The symbols move the objects like this.
q623 z q418
q623 i q829
q623 m q50
q623 r q91
q623 y q900
q930 z q203
q930 i q215
q930 m q990
q930 r q821
q930 y q623
q872 z q660
q872 i q326
q872 m q185
q872 r q252
q872 y q43
q199 z q2
q199 i q637
q199 m q43
q199 r q460
q199 y q961
q326 z q461
q326 i q70
q326 m q941
q326 r q872
q326 y q827
q827 z q748
q827 i q980
q827 m q547
q827 r q43
q827 y q355
q5 z q593
q5 i q245
q5 m q900
q5 r q496
q5 y q144
q694 z q199
q694 i q533
q694 m q557
q694 r q161
q694 y q185
q227 z q872
q227 i q206
q227 m q2
q227 r q116
q227 y q557
q206 z q326
q206 i q23
q206 m q267
q206 r q227
q206 y q644
q50 z q144
q50 i q252
q50 m q542
q50 r q70
q50 y q203
q533 z q637
q533 i q202
q533 m q644
q533 r q694
q533 y q941
q644 z q827
q644 i q821
q644 m q970
q644 r q557
q644 y q300
q537 z q871
q537 i q542
q537 m q91
q537 r q941
q537 y q496
q994 z q623
q994 i q464
q994 m q593
q994 r q269
q994 y q891
q203 z q994
q203 i q281
q203 m q5
q203 r q980
q203 y q418
q847 z q990
q847 i q562
q847 m q418
q847 r q871
q847 y q593
q418 z q891
q418 i q832
q418 m q144
q418 r q18
q418 y q551
q144 z q930
q144 i q431
q144 m q847
q144 r q973
q144 y q994
q23 z q70
q23 i q593
q23 m q634
q23 r q206
q23 y q821
q269 z q91
q269 i q994
q269 m q23
q269 r q748
q269 y q202
q43 z q134
q43 i q827
q43 m q238
q43 r q281
q43 y q331
q671 z q634
q671 i q900
q671 m q980
q671 r q637
q671 y q871
q593 z q50
q593 i q116
q593 m q551
q593 r q23
q593 y q930
q258 z q970
q258 i q871
q258 m q355
q258 r q961
q258 y q206
q980 z q269
q980 i q203
q980 m q496
q980 r q827
q980 y q18
q634 z q537
q634 i q551
q634 m q269
q634 r q267
q634 y q3
q2 z q185
q2 i q267
q2 m q134
q2 r q474
q2 y q177
q460 z q474
q460 i q199
q460 m q281
q460 r q900
q460 y q562
q18 z q202
q18 i q418
q18 m q973
q18 r q355
q18 y q634
q63 z q331
q63 i q300
q63 m q872
q63 r q829
q63 y q199
q990 z q5
q990 i q556
q990 m q891
q990 r q3
q990 y q50
q431 z q215
q431 i q660
q431 m q562
q431 r q144
q431 y q464
q557 z q43
q557 i q644
q557 m q177
q557 r q215
q557 y q63
q829 z q832
q829 i q63
q829 m q252
q829 r q623
q829 y q460
q961 z q177
q961 i q258
q961 m q331
q961 r q562
q961 y q227
q202 z q671
q202 i q891
q202 m q821
q202 r q533
q202 y q537
q551 z q542
q551 i q474
q551 m q994
q551 r q634
q551 y q990
q331 z q694
q331 i q355
q331 m q660
q331 r q832
q331 y q2
q891 z q900
q891 i q161
q891 m q930
q891 r q202
q891 y q542
q134 z q63
q134 i q748
q134 m q227
q134 r q464
q134 y q694
q185 z q961
q185 i q941
q185 m q63
q185 r q159
q185 y q238
q973 z q821
q973 i q144
q973 m q871
q973 r q461
q973 y q269
q159 z q562
q159 i q185
q159 m q829
q159 r q542
q159 y q245
q116 z q252
q116 i q227
q116 m q474
q116 r q593
q116 y q215
q161 z q460
q161 i q694
q161 m q215
q161 r q891
q161 y q159
q748 z q300
q748 i q269
q748 m q206
q748 r q134
q748 y q533
q871 z q3
q871 i q847
q871 m q18
q871 r q258
q871 y q23
q637 z q267
q637 i q671
q637 m q827
q637 r q199
q637 y q258
q461 z q644
q461 i q973
q461 m q258
q461 r q660
q461 y q748
q252 z q431
q252 i q872
q252 m q159
q252 r q50
q252 y q281
q542 z q847
q542 i q159
q542 m q623
q542 r q537
q542 y q5
q660 z q557
q660 i q461
q660 m q961
q660 r q431
q660 y q134
q547 z q206
q547 i q496
q547 m q637
q547 r q238
q547 y q461
q900 z q551
q900 i q460
q900 m q203
q900 r q671
q900 y q847
q281 z q464
q281 i q43
q281 m q245
q281 r q203
q281 y q832
q556 z q245
q556 i q177
q556 m q161
q556 r q990
q556 y q252
q177 z q238
q177 i q970
q177 m q694
q177 r q556
q177 y q872
q832 z q161
q832 i q331
q832 m q431
q832 r q418
q832 y q474
q300 z q355
q300 i q91
q300 m q326
q300 r q63
q300 y q637
q70 z q973
q70 i q50
q70 m q537
q70 r q326
q70 y q980
q941 z q258
q941 i q537
q941 m q300
q941 r q185
q941 y q547
q245 z q116
q245 i q238
q245 m q460
q245 r q5
q245 y q431
q91 z q18
q91 i q623
q91 m q70
q91 r q300
q91 y q671
q464 z q829
q464 i q134
q464 m q116
q464 r q994
q464 y q161
q238 z q227
q238 i q547
q238 m q199
q238 r q245
q238 y q660
q970 z q547
q970 i q3
q970 m q533
q970 r q177
q970 y q326
q474 z q159
q474 i q2
q474 m q464
q474 r q551
q474 y q556
q562 z q556
q562 i q961
q562 m q832
q562 r q847
q562 y q116
q215 z q281
q215 i q557
q215 m q556
q215 r q930
q215 y q829
q3 z q496
q3 i q990
q3 m q202
q3 r q970
q3 y q70
q267 z q941
q267 i q634
q267 m q748
q267 r q2
q267 y q970
q821 z q980
q821 i q930
q821 m q3
q821 r q644
q821 y q91
q496 z q23
q496 i q5
q496 m q671
q496 r q547
q496 y q973
q355 z q533
q355 i q18
q355 m q461
q355 r q331
q355 y q267

In the rows, 53 means zero.

The rows follow the links: the fewer symbols apart two objects are, the more alike their rows tend to be.

Rows with their objects:
52 36 48 59 55 46 69 50 47 38 38 72 69 37 54 54 18 59 73 54 36 67 43 62 47 38 82 44 50 41 45 51 46 44 62 79 53 84 40 31 55 51 30 55 43 50 52 63 59 52 | q281
60 59 55 46 47 52 53 47 49 76 71 57 43 68 36 48 44 74 48 50 54 40 64 59 55 71 31 52 60 33 48 29 58 41 69 36 62 65 55 57 42 42 48 35 57 83 43 57 71 66 | q267
52 59 55 46 50 48 71 53 43 44 37 83 72 57 48 55 18 48 71 44 47 40 43 58 47 62 82 39 62 54 46 36 73 34 58 58 57 77 43 45 65 56 49 56 50 61 38 64 53 61 | q832
64 31 45 49 37 83 72 59 64 46 57 37 42 51 64 61 54 37 68 83 45 64 51 64 67 43 58 69 46 42 56 68 50 47 44 37 55 45 51 54 39 65 58 57 53 25 65 67 56 62 | q63
63 38 55 49 58 66 53 52 58 66 48 43 43 45 87 51 49 39 46 57 40 78 36 62 72 45 52 74 59 54 46 51 30 61 60 54 70 20 46 60 44 60 53 63 21 39 46 59 53 43 | q185
49 57 51 60 41 57 62 67 59 24 48 52 71 39 54 61 52 40 78 57 45 50 55 49 52 34 86 65 32 43 56 71 55 45 29 66 42 66 42 46 52 59 49 62 58 25 50 62 47 56 | q460
47 68 71 44 48 40 51 57 50 55 42 79 74 46 63 56 47 31 59 39 57 48 32 50 55 62 82 68 56 76 55 41 64 52 52 58 58 46 39 61 64 57 56 57 32 51 31 59 44 41 | q431
45 62 57 27 46 51 63 40 42 69 49 76 53 64 39 52 57 60 52 52 60 47 56 59 60 53 44 48 64 39 39 14 59 31 84 34 55 77 49 43 45 41 48 41 39 79 57 56 48 67 | q355
42 63 44 48 41 64 59 55 54 52 66 43 53 48 47 63 84 54 54 65 47 54 59 48 57 20 54 70 37 26 56 54 36 39 53 46 27 61 40 41 33 50 48 54 51 44 75 48 45 65 | q637
54 44 43 53 56 68 59 39 47 68 57 38 34 78 55 57 41 78 44 61 45 61 65 68 57 64 31 45 57 43 53 39 46 47 80 45 56 63 73 59 47 46 58 53 69 85 67 54 68 74 | q970
44 74 51 39 54 38 57 48 39 62 48 83 66 61 31 48 59 66 44 51 67 39 51 53 45 55 42 30 65 59 39 29 57 48 75 44 51 80 58 31 54 47 50 47 54 73 66 50 53 62 | q18
58 54 66 66 66 65 47 46 50 46 45 38 50 60 81 59 27 53 58 41 41 63 40 59 57 77 64 58 55 69 64 60 56 77 48 69 55 29 62 82 58 62 62 67 52 56 35 60 50 43 | q161
71 58 61 61 35 57 58 67 55 34 67 54 63 60 50 49 44 38 73 55 57 27 66 48 51 68 65 66 44 55 60 63 74 44 13 47 60 50 46 76 64 56 59 50 67 43 34 63 51 55 | q116
52 53 53 36 36 57 78 45 44 62 49 84 61 60 52 57 33 48 68 56 46 48 48 68 57 57 68 52 61 40 44 15 57 29 81 44 58 74 41 49 49 48 51 48 38 70 46 72 58 64 | q331
39 67 52 69 66 32 35 58 47 44 44 63 78 27 56 55 62 52 51 31 57 67 39 45 46 41 71 52 52 61 55 65 43 70 50 77 43 56 44 47 60 50 45 67 40 38 54 44 46 30 | q5
45 59 43 65 50 40 56 67 54 24 53 58 75 42 42 63 71 47 63 61 51 46 57 40 42 33 74 50 39 47 52 79 59 51 34 73 33 60 46 35 57 55 49 56 68 28 67 47 47 46 | q900
45 71 58 30 18 68 70 54 55 45 57 67 61 65 51 58 56 28 75 61 50 38 59 59 59 48 67 67 41 43 55 38 70 33 46 36 44 57 37 59 47 62 65 50 42 50 45 63 39 71 | q961
71 61 58 63 44 50 47 75 54 34 66 53 67 62 29 44 62 51 58 52 68 26 69 36 47 69 56 53 47 66 60 81 78 50 13 47 56 51 57 62 67 52 61 44 84 44 45 52 58 45 | q593
66 57 73 63 58 44 40 59 58 68 52 59 59 48 64 47 38 46 58 33 53 36 47 43 57 76 65 66 58 69 66 59 62 65 34 59 71 32 51 82 69 43 50 49 38 52 13 63 58 30 | q464
45 52 40 55 65 39 53 52 46 54 49 64 62 39 33 51 63 75 44 49 48 61 55 51 43 34 47 35 50 38 46 48 39 48 74 66 40 83 54 17 49 45 34 54 56 71 75 40 56 47 | q980
63 19 42 63 66 45 72 57 50 47 39 65 49 44 68 50 6 54 57 76 39 72 51 70 53 63 63 38 63 51 44 64 42 58 53 66 74 62 50 37 53 60 48 59 52 45 51 63 71 55 | q252

Each walk starts at a row. The symbols on each line, taken left to right, move it on to the next object.
Each answer is a row, close to the row of the object it stands for.
---
57 37 56 66 81 35 39 62 59 54 40 52 57 33 65 48 57 47 41 57 59 69 40 48 54 48 53 47 61 77 51 70 35 83 52 70 62 32 60 42 62 68 56 71 44 36 52 41 55 33
i m y m m -> 50 57 63 64 56 43 45 50 54 51 43 56 74 30 73 58 44 43 64 35 39 71 35 51 53 44 89 68 44 48 60 60 43 62 50 79 50 50 41 61 56 50 42 67 23 39 38 59 50 36
z m i i y r -> 67 32 52 58 53 79 65 41 51 55 52 41 37 75 69 57 13 67 61 53 31 63 56 72 64 71 50 48 54 51 57 33 55 46 65 53 66 65 64 64 54 52 54 54 60 68 52 63 63 69
---
38 68 58 51 56 52 48 40 52 69 58 43 56 34 59 57 79 49 40 38 46 69 40 48 61 26 54 70 48 32 55 48 30 51 72 58 37 53 43 50 35 42 39 55 23 56 58 43 41 46
z m z m y i -> 42 67 44 52 48 48 57 62 55 40 59 59 66 42 35 58 92 56 57 59 59 47 59 43 50 21 50 51 39 38 52 67 44 48 52 55 33 63 50 29 45 52 51 58 58 43 81 40 44 47
i r y i -> 47 75 54 49 43 49 57 72 51 29 48 81 76 51 35 55 69 32 66 51 75 30 61 44 40 47 68 46 47 70 50 67 81 51 36 48 42 61 49 45 69 62 64 54 67 42 59 48 35 56
---
42 77 54 40 37 54 54 61 56 44 51 75 65 62 31 56 94 41 56 54 78 35 64 45 46 40 52 44 51 63 53 48 61 43 48 36 36 62 51 41 58 61 61 47 65 52 69 43 36 59
z y z -> 35 84 74 43 62 41 38 52 48 72 47 76 65 46 44 48 86 41 37 34 73 49 41 46 48 50 45 50 61 67 56 40 58 66 68 52 46 47 54 47 57 48 56 51 37 61 54 38 35 50
y i m z -> 61 28 36 70 68 40 63 63 50 40 38 64 51 43 47 47 32 71 47 77 56 64 52 60 49 50 53 26 70 65 38 71 47 62 54 73 63 60 63 30 61 61 50 59 66 48 68 48 69 51
---
51 47 57 61 76 42 42 53 60 66 40 46 43 37 62 48 79 53 28 52 60 76 49 54 57 41 35 49 67 69 51 67 32 81 68 55 54 27 60 43 48 61 56 56 41 41 68 42 51 35
z m i z -> 53 57 65 76 78 45 37 49 50 51 42 36 53 58 72 54 48 65 41 33 54 65 45 47 54 76 52 43 58 84 61 63 52 80 42 73 51 37 67 66 69 59 66 66 57 56 47 39 44 45
i m i y r -> 63 29 43 65 46 62 66 69 64 34 44 53 49 47 63 55 40 40 65 84 45 58 54 57 54 44 69 59 45 57 53 80 50 56 30 58 57 39 52 46 55 69 51 66 63 21 54 58 62 57
---
70 48 55 68 61 34 44 59 49 52 60 70 63 58 40 44 32 76 56 47 60 32 58 50 41 79 44 33 61 62 50 59 65 53 43 59 74 77 61 50 68 39 48 40 72 66 43 53 66 52
z y r -> 36 72 54 63 68 36 36 50 49 58 53 59 64 36 48 55 86 53 36 32 58 72 46 40 46 33 49 54 49 49 54 59 33 66 72 66 32 50 49 44 51 45 40 61 38 53 68 36 44 39
m i y i -> 51 60 58 40 31 55 67 67 52 34 50 78 76 59 51 58 44 23 80 64 56 32 55 53 51 55 82 63 46 56 58 53 73 41 31 54 50 59 38 56 68 66 69 50 57 35 42 61 41 63
---
47 53 40 43 56 49 64 38 49 67 53 58 53 50 43 57 62 69 54 58 41 69 53 60 58 37 50 52 50 19 47 35 36 41 84 55 40 81 51 33 37 36 36 53 49 64 65 53 57 62
z y r -> 59 54 67 58 58 75 51 45 57 64 51 23 35 56 86 63 44 49 57 42 41 70 42 58 66 75 53 74 57 59 66 44 48 61 60 55 56 23 58 84 51 57 64 60 39 55 41 65 48 52
r r z y m -> 44 57 53 48 61 33 64 50 39 45 38 96 77 56 37 52 41 53 60 45 62 38 48 54 39 62 59 23 65 69 39 41 69 48 63 63 49 83 53 38 70 49 52 51 62 63 52 54 50 59
---
60 61 57 50 43 49 41 64 53 56 75 47 54 64 24 46 80 55 47 59 72 26 74 38 49 56 33 50 52 51 60 63 72 56 34 33 50 56 67 57 50 48 59 44 76 59 59 41 51 55
y i r -> 52 52 53 65 51 71 46 56 55 44 61 30 40 71 45 56 77 65 42 57 63 56 71 45 47 56 29 49 45 62 64 70 61 57 42 46 37 48 71 64 60 63 65 54 88 58 77 42 43 63
r i z z -> 64 66 66 57 66 38 25 53 52 71 67 52 61 58 44 49 76 62 32 37 74 43 60 37 49 70 30 53 65 62 61 49 59 66 48 48 60 41 56 68 55 37 49 44 52 71 41 37 52 36
---
48 73 72 35 45 55 56 51 51 69 51 65 62 52 68 55 53 28 61 37 55 53 40 54 61 55 70 68 60 54 58 29 55 47 74 51 52 45 37 70 53 50 54 52 17 56 30 67 45 51
z y y z -> 69 41 54 46 43 58 61 49 49 73 66 60 44 69 55 54 29 65 62 51 43 40 63 61 56 74 48 60 58 34 52 33 65 36 58 40 77 69 52 62 48 35 48 36 52 75 30 75 72 63
r r m z -> 61 38 46 66 56 53 60 77 61 28 44 51 51 36 53 51 61 48 54 79 61 54 57 54 48 43 52 45 52 72 47 90 49 65 30 55 55 43 63 40 62 75 61 57 68 22 69 47 58 51
---
62 39 51 65 60 60 65 45 46 36 41 42 50 66 70 54 1 73 62 47 34 58 57 67 50 82 58 41 62 60 50 51 59 53 51 68 65 58 70 59 67 53 53 60 70 63 43 61 64 65
m z r i r m -> 45 51 47 71 67 28 56 51 43 39 44 78 75 40 38 55 41 69 64 48 50 63 48 49 46 42 63 35 57 45 42 58 48 44 63 76 46 85 53 18 59 45 38 59 58 53 58 53 55 49
r z m i y m -> 59 36 46 77 71 47 50 53 47 42 40 52 54 65 54 53 22 79 50 49 53 61 60 58 47 76 52 24 66 72 50 62 54 63 47 71 56 65 75 58 72 62 50 56 88 68 61 50 59 59
